Below is a small trained network, with its code and all its weights. Each question gives an input and a target symbol and asks what happens when units are switched off, that is, made to give their printed mean instead of their output.

import numpy as np


def w(rows, s, z=0):
    codes = np.array(rows[::2]) - 128.0
    scale = np.full(codes.shape[1], s)
    scale[-1] = z or s
    return codes * scale


def norm(h):
    return h / np.sqrt((h * h).mean(-1, keepdims=True) + 1e-5)


def f(y):
    return y / 2 * (1 + np.tanh(0.7978845608 * (y + 0.044715 * y**3)))


def softmax(a):
    e = np.exp(a - a.max(-1, keepdims=True))
    return e / e.sum(-1, keepdims=True)


def log_softmax(a):
    a = a - a.max(-1, keepdims=True)
    return a - np.log(np.exp(a).sum(-1, keepdims=True))


def net(x, mask):
    ids = ['βγεθλμπστψ'.index(c) for c in x.split()]
    T = len(ids)
    res = E[ids] + P[:T]
    r = norm(res)
    for j in range(2):
        rows = slice(3 * j, 3 * j + 3)
        q, k, v = (r @ M[0][rows].T for M in (Q, K, V))
        z = softmax(np.where(np.tri(T) > 0, q @ k.T / 3**0.5, -1e9)) @ v
        o = O[0][rows]
        res = res + np.where(mask[j], z, o[:, -1]) @ o[:, :-1]
    y = f(norm(res) @ A[0][:, :-1].T + A[0][:, -1])
    res = res + np.where(mask[2:14], y, B[0][:, -1]) @ B[0][:, :-1]
    return log_softmax(norm(res)[-1] @ U[:, :-1].T + U[:, -1])


Q, K, V, O, A, B = {}, {}, {}, {}, {}, {}
E = w([
[172,166,242],'β',
[85,126,156],'γ',
[86,124,156],'ε',
[156,56,60],'θ',
[255,142,155],'λ',
[142,76,160],'μ',
[113,213,46],'π',
[97,137,65],'σ',
[107,123,135],'τ',
[134,221,115],'ψ',
],0.021)
P = w([
[253,148,71],'0',
[233,151,78],'1',
[176,143,112],'2',
[150,136,118],'3',
[119,131,125],'4',
[98,122,127],'5',
[87,114,124],'6',
[68,97,127],'7',
[55,88,130],'8',
[41,83,126],'9',
[31,72,129],'10',
[23,68,126],'11',
[22,80,128],'12',
],0.0049)
Q[0] = w([
[90,4,188],'H1',
[182,211,123],'H1',
[251,145,215],'H1',
[116,92,104],'H2',
[171,31,99],'H2',
[101,160,80],'H2',
],0.031)
K[0] = w([
[149,22,155],'H1',
[142,191,122],'H1',
[252,165,191],'H1',
[121,123,95],'H2',
[75,35,126],'H2',
[108,151,108],'H2',
],0.035)
V[0] = w([
[198,99,95],'H1',
[183,144,248],'H1',
[145,202,106],'H1',
[118,109,140],'H2',
[98,161,130],'H2',
[226,115,86],'H2',
],0.016)
O[0] = w([
[197,65,100,190],'H1',
[220,236,197,3],'H1',
[186,224,50,82],'H1',
[117,126,85,98],'H2',
[190,131,157,119],'H2',
[11,130,159,242],'H2',
],0.012,0.0047)
A[0] = w([
[119,187,151,22],'N1',
[137,82,100,28],'N2',
[130,144,133,89],'N3',
[148,104,198,62],'N4',
[129,98,146,152],'N5',
[187,58,162,23],'N6',
[133,134,183,126],'N7',
[161,125,149,63],'N8',
[254,73,112,2],'N9',
[211,119,146,157],'N10',
[88,122,112,44],'N11',
[130,69,171,101],'N12',
],0.031,0.0051)
B[0] = w([
[100,41,189,179],'N1',
[146,56,157,199],'N2',
[126,108,136,128],'N3',
[145,182,177,189],'N4',
[137,88,147,196],'N5',
[150,130,224,184],'N6',
[166,122,96,182],'N7',
[131,134,101,143],'N8',
[142,1,157,163],'N9',
[119,198,54,201],'N10',
[98,208,130,190],'N11',
[124,85,203,254],'N12',
],0.053,0.0089)
U = w([
[24,47,4,11],'β',
[154,111,85,147],'γ',
[207,99,66,187],'ε',
[122,34,125,118],'θ',
[95,176,62,195],'λ',
[241,169,247,2],'μ',
[157,137,155,81],'π',
[210,213,153,168],'σ',
[40,198,177,146],'τ',
[174,176,241,60],'ψ',
],0.012,0.0073)

Each question gives the input, a string of symbols that net reads in full, and the target symbol t.
The units are the heads (3 rows each of Q, K, V and O) and the neurons (one row each of A and B). Each row of codes is followed by its name. A weight is (code - 128) times the scale printed after its matrix; where a second scale follows, it is the last column's (O, A, B and U).
mask holds one flag per unit, heads first, then neurons. A switched-off unit (its flag False) gives its mean, the last column of its rows in O or B, instead of its output. The means were averaged over made-up inputs and are rounded, as every weight is.
A unit's drop is (log p(t) with every unit on - log p(t) with that unit switched off) / (log p(t) with every unit on - log p(t) with every unit switched off).
The circuit of an input: a set's keep is (log p(t) with only the set's units on - log p(t) with every unit switched off) / (log p(t) with every unit on - log p(t) with every unit switched off). Starting from the 12 units with the biggest drops (on a tie, the unit counted first), units are removed one at a time, each time the one whose removal leaves the highest keep (on an exact tie, the one counted first), for as long as the keep stays at least 0.8.
units of the circuit, in order: the units of the circuit, biggest drop first
most important unit: the unit with the biggest drop
k most important neurons: the k neurons with the biggest drops, biggest first
heads that matter: for each layer, one digit per head in row order, 1 if its drop is at least 0.15 and else 0, layers parted by /
drop when u is switched off: that unit's drop, to one decimal
input ε ε ε, target ε: heads that matter -> 11
input γ θ θ θ τ ε, target τ: units of the circuit, in order -> (N11, N2, N6)
input θ β τ τ ε π θ θ θ ψ λ, target ε: units of the circuit, in order -> (N9, H1, N10, N12)
input θ γ β, target σ: units of the circuit, in order -> (H1, N10)
input β θ ε γ θ β π, target λ: most important unit -> N12
input π ψ ε τ λ τ γ γ, target τ: heads that matter -> 10
input π τ γ σ, target β: units of the circuit, in order -> (H1, N12)
input λ τ σ γ, target τ: heads that matter -> 01
input ψ θ π ψ λ ψ θ π τ, target τ: heads that matter -> 10
input γ ε γ, target ε: 2 most important neurons -> (N9, N10)
input θ γ θ μ ε ε λ ε β τ ε, target τ: heads that matter -> 00
input γ θ γ σ ε λ, target ε: heads that matter -> 10
input θ μ τ, target τ: heads that matter -> 00
input ψ ψ ψ ψ ψ θ ε ε ε γ θ β, target σ: 3 most important neurons -> (N10, N12, N7)
input β ε θ θ ψ, target τ: 2 most important neurons -> (N9, N1)
input λ μ θ β θ ψ, target τ: most important unit -> H1
input ε ε ε ε, target ε: drop when N3 is switched off -> 0.0
input θ μ θ σ, target β: drop when H1 is switched off -> 0.1
